Below are the code and all the weights of a small trained network. Each question names an input and a target symbol and asks about switching units off, where a switched-off unit gives its printed mean instead of its output.

import numpy as np


def w(rows, s, z=0):
    codes = np.array(rows[::2]) - 128.0
    scale = np.full(codes.shape[1], s)
    scale[-1] = z or s
    return codes * scale


def f(y):
    return y / 2 * (1 + np.tanh(0.7978845608 * (y + 0.044715 * y**3)))


def softmax(a):
    e = np.exp(a - a.max(-1, keepdims=True))
    return e / e.sum(-1, keepdims=True)


def log_softmax(a):
    a = a - a.max(-1, keepdims=True)
    return a - np.log(np.exp(a).sum(-1, keepdims=True))


def net(x, mask):
    ids = ['αδεζηλξπστφψ'.index(c) for c in x.split()]
    T = len(ids)
    res = E[ids] + P[:T]
    r = res
    for j in range(3):
        rows = slice(3 * j, 3 * j + 3)
        q, k, v = (r @ M[0][rows].T for M in (Q, K, V))
        z = softmax(np.where(np.tri(T) > 0, q @ k.T / 3**0.5, -1e9)) @ v
        o = O[0][rows]
        res = res + np.where(mask[j], z, o[:, -1]) @ o[:, :-1]
    y = f(res @ A[0][:, :-1].T + A[0][:, -1])
    res = res + np.where(mask[3:15], y, B[0][:, -1]) @ B[0][:, :-1]
    return log_softmax(res[-1] @ U[:, :-1].T + U[:, -1])


Q, K, V, O, A, B = {}, {}, {}, {}, {}, {}
E = w([
[218,162,112,142],'α',
[26,138,130,112],'δ',
[108,164,157,235],'ε',
[137,104,160,114],'ζ',
[51,181,161,188],'η',
[249,46,175,92],'λ',
[174,129,163,233],'ξ',
[129,131,192,112],'π',
[128,169,166,123],'σ',
[82,153,105,91],'τ',
[138,126,187,101],'φ',
[128,74,185,116],'ψ',
],0.015)
P = w([
[100,126,2,144],'0',
[120,144,116,111],'1',
[121,147,143,105],'2',
[113,145,150,112],'3',
[108,146,150,112],'4',
[107,143,151,116],'5',
[105,145,155,114],'6',
[103,144,155,110],'7',
[101,142,154,113],'8',
[103,135,154,115],'9',
[97,141,156,117],'10',
[104,138,153,118],'11',
],0.0088)
Q[0] = w([
[141,78,210,142],'h1',
[135,136,47,200],'h1',
[90,105,98,151],'h1',
[130,136,65,166],'h2',
[110,165,138,154],'h2',
[154,59,127,96],'h2',
[90,160,49,118],'h3',
[97,255,147,137],'h3',
[151,93,127,140],'h3',
],0.035)
K[0] = w([
[116,35,76,221],'h1',
[181,206,244,135],'h1',
[71,102,189,109],'h1',
[98,36,181,179],'h2',
[113,131,167,91],'h2',
[162,132,30,188],'h2',
[158,174,15,106],'h3',
[233,253,234,115],'h3',
[103,92,131,158],'h3',
],0.024)
V[0] = w([
[112,109,187,84],'h1',
[72,157,169,178],'h1',
[116,4,122,159],'h1',
[134,116,126,81],'h2',
[146,107,100,151],'h2',
[127,109,160,125],'h2',
[112,110,119,128],'h3',
[103,110,115,138],'h3',
[145,120,126,93],'h3',
],0.016)
O[0] = w([
[108,122,93,191,4],'h1',
[133,128,15,119,163],'h1',
[155,10,151,163,3],'h1',
[134,111,112,93,119],'h2',
[147,173,98,138,79],'h2',
[151,98,168,106,126],'h2',
[112,143,163,115,77],'h3',
[112,140,167,119,67],'h3',
[127,159,101,114,120],'h3',
],0.013,0.0051)
A[0] = w([
[133,106,166,140,93],'n1',
[145,140,109,186,79],'n2',
[3,124,115,130,29],'n3',
[143,115,154,69,59],'n4',
[85,141,114,92,112],'n5',
[114,128,149,163,170],'n6',
[162,118,139,150,1],'n7',
[112,120,120,44,88],'n8',
[168,160,101,178,87],'n9',
[86,113,143,191,56],'n10',
[45,149,121,133,198],'n11',
[88,147,173,149,121],'n12',
],0.024,0.0079)
B[0] = w([
[195,185,116,106,147],'n1',
[95,102,113,70,149],'n2',
[169,129,47,17,212],'n3',
[106,64,122,174,199],'n4',
[80,150,62,128,223],'n5',
[110,124,132,39,137],'n6',
[59,112,86,206,127],'n7',
[166,134,87,171,229],'n8',
[176,117,151,119,188],'n9',
[135,194,112,203,135],'n10',
[111,124,254,218,254],'n11',
[64,106,83,72,177],'n12',
],0.025,0.0095)
U = w([
[75,72,105,158,114],'α',
[149,134,136,177,200],'δ',
[166,129,74,189,1],'ε',
[177,61,140,88,220],'ζ',
[128,211,93,209,25],'η',
[130,149,68,107,21],'λ',
[200,82,139,227,37],'ξ',
[130,87,237,180,207],'π',
[105,153,175,254,68],'σ',
[110,111,142,201,109],'τ',
[66,155,186,112,230],'φ',
[239,191,151,169,220],'ψ',
],0.006,0.0043)

Each question gives the input, a string of symbols that net reads in full, and the target symbol t.
The units are the heads (3 rows each of Q, K, V and O) and the neurons (one row each of A and B). Each row of codes is followed by its name. A weight is (code - 128) times the scale printed after its matrix; where a second scale follows, it is the last column's (O, A, B and U).
mask holds one flag per unit, heads first, then neurons. A switched-off unit (its flag False) gives its mean, the last column of its rows in O or B, instead of its output. The means were averaged over made-up inputs and are rounded, as every weight is.
A unit's drop is (log p(t) with every unit on - log p(t) with that unit switched off) / (log p(t) with every unit on - log p(t) with every unit switched off).
The circuit of an input: a set's keep is (log p(t) with only the set's units on - log p(t) with every unit switched off) / (log p(t) with every unit on - log p(t) with every unit switched off). Starting from the 12 units with the biggest drops (on a tie, the unit counted first), units are removed one at a time, each time the one whose removal leaves the highest keep (on an exact tie, the one counted first), for as long as the keep stays at least 0.8.
units of the circuit, in order: the units of the circuit, biggest drop first
unit that matters most: the unit with the biggest drop
k most important neurons: the k neurons with the biggest drops, biggest first
heads that matter: for each layer, one digit per head in row order, 1 if its drop is at least 0.15 and else 0, layers parted by /
input σ ψ φ σ, target σ: units of the circuit, in order : [n3; h1; n11]
input ε α σ, target ε: unit that matters most : h1
input ξ λ α λ ξ π ψ δ ζ, target ξ: units of the circuit, in order : [h1; n4; n8]
input λ ξ η η δ ξ η λ ξ σ, target λ: heads that matter : 100
input ζ τ φ, target ζ: units of the circuit, in order : [h1; n11]
input ψ α π ξ ξ ψ α σ, target ψ: units of the circuit, in order : [h1; n1]
input ξ ε η α σ, target ξ: units of the circuit, in order : [h1; n4; n8; n12]
input φ α σ ζ σ α φ σ, target φ: units of the circuit, in order : [h1; n12; n8]
input σ α φ α α ψ λ, target ξ: units of the circuit, in order : [n4; n8]
input τ α α, target ψ: units of the circuit, in order : [h2; n9; n4]
input σ α σ ε τ φ π σ π α α σ, target σ: units of the circuit, in order : [n3; n11; h1]
input ξ ζ α ε α ξ φ α α σ σ δ, target λ: 4 most important neurons : [n3; n5; n4; n9]
input ψ φ α α α ξ η σ α σ ζ, target ψ: 2 most important neurons : [n1; n10]
input π ε α α π, target π: unit that matters most : n3
input α α η ε, target π: units of the circuit, in order : [n11; n8]
input ε α λ π σ ζ, target ε: 2 most important neurons : [n11; n8]
input η α σ τ ζ α ζ ζ σ, target η: units of the circuit, in order : [h1; n5; n8; n3]
input λ α η τ σ α δ α ξ λ ξ ζ, target λ: 3 most important neurons : [n12; n1; n6]
input σ σ ε η α ε η α α ξ, target ζ: 3 most important neurons : [n11; n2; n6]
input η α η φ α η σ ζ ε φ, target η: unit that matters most : h1
input τ λ α η φ π ξ, target ζ: heads that matter : 000
